Below are the code and all the weights of a small trained network. Each question names an input and a class and asks about switching units off, where a switched-off unit gives its printed mean instead of its output.

import numpy as np


def w(rows, s, z=0):
    codes = np.array(rows[::2]) - 128.0
    scale = np.full(codes.shape[1], s)
    scale[-1] = z or s
    return codes * scale


def f(y):
    return np.maximum(y, 0)


def log_softmax(a):
    a = a - a.max(-1, keepdims=True)
    return a - np.log(np.exp(a).sum(-1, keepdims=True))


def net(x, mask):
    res = np.array(x, float).reshape(1, 8) / 4 @ E
    y = f(res @ A[0][:, :-1].T + A[0][:, -1])
    res = res + np.where(mask, y, B[0][:, -1]) @ B[0][:, :-1]
    return log_softmax(res[-1] @ U[:, :-1].T + U[:, -1])


A, B = {}, {}
E = w([
[128,128,127,128],'x0',
[128,127,129,128],'x1',
[252,132,152,150],'x2',
[130,128,129,127],'x3',
[122,101,233,61],'x4',
[129,128,128,128],'x5',
[103,235,184,161],'x6',
[101,78,185,219],'x7',
],0.012)
A[0] = w([
[139,179,153,144,112],'n1',
[116,79,184,214,76],'n2',
[128,139,96,146,71],'n3',
[128,107,218,40,81],'n4',
[61,131,113,101,2],'n5',
[75,119,124,118,67],'n6',
[63,140,64,144,90],'n7',
[134,167,111,67,95],'n8',
[83,106,134,142,69],'n9',
[157,194,158,155,111],'n10',
[125,35,92,95,105],'n11',
[153,168,94,80,91],'n12',
[160,167,40,198,95],'n13',
[198,141,131,140,25],'n14',
[130,7,95,111,98],'n15',
[140,138,125,66,127],'n16',
[73,207,167,135,102],'n17',
[143,65,88,106,84],'n18',
[134,104,68,151,93],'n19',
[116,79,154,196,25],'n20',
[136,150,106,82,33],'n21',
[124,143,136,134,50],'n22',
[90,194,143,149,108],'n23',
[133,113,170,96,50],'n24',
[136,115,166,102,44],'n25',
[232,125,161,150,65],'n26',
[133,138,90,162,112],'n27',
[107,200,153,149,88],'n28',
[24,128,115,84,38],'n29',
[195,143,137,115,74],'n30',
[143,66,93,108,100],'n31',
[195,129,139,131,14],'n32',
[134,148,77,164,64],'n33',
[118,60,198,194,73],'n34',
[116,167,144,140,73],'n35',
[142,155,108,61,78],'n36',
[138,169,144,139,81],'n37',
[125,145,61,188,55],'n38',
[172,171,84,53,57],'n39',
[139,157,112,57,108],'n40',
[131,107,181,89,66],'n41',
[135,110,170,88,74],'n42',
[69,127,123,105,77],'n43',
],0.014,0.0052)
B[0] = w([
[182,157,130,100,184],'n1',
[58,191,50,204,233],'n2',
[103,117,150,105,152],'n3',
[51,87,206,66,244],'n4',
[172,59,115,166,182],'n5',
[165,64,101,147,174],'n6',
[145,58,139,125,217],'n7',
[88,162,61,164,184],'n8',
[141,94,85,169,166],'n9',
[189,150,117,91,205],'n10',
[223,233,156,99,224],'n11',
[87,145,102,181,186],'n12',
[34,69,218,48,236],'n13',
[163,41,99,136,184],'n14',
[185,234,148,102,239],'n15',
[73,143,121,173,184],'n16',
[200,180,151,126,230],'n17',
[187,209,170,118,196],'n18',
[118,137,172,83,179],'n19',
[72,177,66,186,190],'n20',
[104,153,98,154,159],'n21',
[135,140,131,129,133],'n22',
[200,177,154,96,209],'n23',
[76,104,176,78,168],'n24',
[106,118,144,103,161],'n25',
[187,13,71,141,242],'n26',
[83,111,165,93,173],'n27',
[188,211,164,102,204],'n28',
[218,2,77,138,231],'n29',
[146,68,106,145,191],'n30',
[188,206,166,102,196],'n31',
[172,61,120,168,180],'n32',
[54,99,199,82,176],'n33',
[73,159,82,191,234],'n34',
[162,172,140,108,163],'n35',
[75,163,91,187,185],'n36',
[155,138,124,106,162],'n37',
[66,119,180,75,198],'n38',
[80,153,77,179,208],'n39',
[63,160,53,175,193],'n40',
[55,91,203,76,186],'n41',
[84,118,168,89,178],'n42',
[177,48,101,137,186],'n43',
],0.0081,0.011)
U = w([
[222,226,175,92,86],'0',
[35,86,219,67,115],'1',
[51,177,55,207,71],'2',
[210,12,98,141,254],'3',
],0.011,0.0034)

Each question gives the input, the list of numbers given to net, and the class t.
The units are the neurons (one row each of A and B). Each row of codes is followed by its name. A weight is (code - 128) times the scale printed after its matrix; where a second scale follows, it is the last column's (A, B and U).
mask holds one flag per neuron, in row order. A switched-off neuron (its flag False) gives its mean, the last column of its row in B, instead of its output. The means were averaged over made-up inputs and are rounded, as every weight is.
A unit's drop is (log p(t) with every unit on - log p(t) with that unit switched off) / (log p(t) with every unit on - log p(t) with every unit switched off).
The circuit of an input: a set's keep is (log p(t) with only the set's units on - log p(t) with every unit switched off) / (log p(t) with every unit on - log p(t) with every unit switched off). Starting from the 12 units with the biggest drops (on a tie, the unit counted first), units are removed one at a time, each time the one whose removal leaves the highest keep (on an exact tie, the one counted first), for as long as the keep stays at least 0.8.
circuit, biggest first: the units of the circuit, biggest drop first
k most important neurons: the k neurons with the biggest drops, biggest first
drop of u: that unit's drop, to one decimal
input [6,0,-7,-6,1,-6,1,-6], class 3: circuit, biggest first -> (n29)
input [3,5,0,0,7,-1,6,-8], class 2: circuit, biggest first -> (n40; n8)
input [0,-8,8,-2,-1,7,7,5], class 3: 2 most important neurons -> (n26; n14)
input [-5,-3,-1,-3,-4,2,7,-8], class 2: 2 most important neurons -> (n39; n40)
input [-6,0,0,6,-5,6,-4,6], class 2: 3 most important neurons -> (n2; n20; n4)
input [4,7,-7,1,6,2,2,-7], class 2: 4 most important neurons -> (n40; n8; n36; n13)
input [0,-1,8,6,3,5,-8,-1], class 0: 2 most important neurons -> (n15; n11)
input [8,5,5,1,8,-7,-6,3], class 1: 2 most important neurons -> (n4; n41)
input [3,-7,-5,7,0,8,-7,-8], class 2: 3 most important neurons -> (n40; n39; n36)
input [2,0,8,3,8,-3,7,8], class 1: 3 most important neurons -> (n4; n41; n24)
input [-5,-3,-5,1,3,3,4,-1], class 3: 3 most important neurons -> (n29; n15; n11)
input [-5,4,-8,-6,-3,-2,-6,5], class 3: 2 most important neurons -> (n29; n7)
input [3,-7,5,-7,7,6,3,8], class 2: 4 most important neurons -> (n2; n34; n20; n13)
input [6,8,4,-7,7,4,-6,-7], class 1: most important neuron -> (n4)
input [0,-6,-7,-6,-8,-8,-5,-3], class 1: 2 most important neurons -> (n13; n38)
input [0,-1,4,2,-4,1,-3,-3], class 1: 2 most important neurons -> (n13; n29)
input [2,7,1,1,-7,-7,6,4], class 1: 2 most important neurons -> (n13; n38)
input [1,3,7,2,-4,1,-4,-7], class 2: drop of n39 -> 0.6
input [-8,6,-2,-5,-8,0,8,5], class 0: drop of n23 -> 0.6
input [0,3,0,-1,3,5,-3,1], class 0: drop of n11 -> 0.2
input [7,5,-4,-4,-3,0,-8,-4], class 0: drop of n29 -> 0.0
input [-2,-6,2,0,-7,4,-5,3], class 1: circuit, biggest first -> (n13)
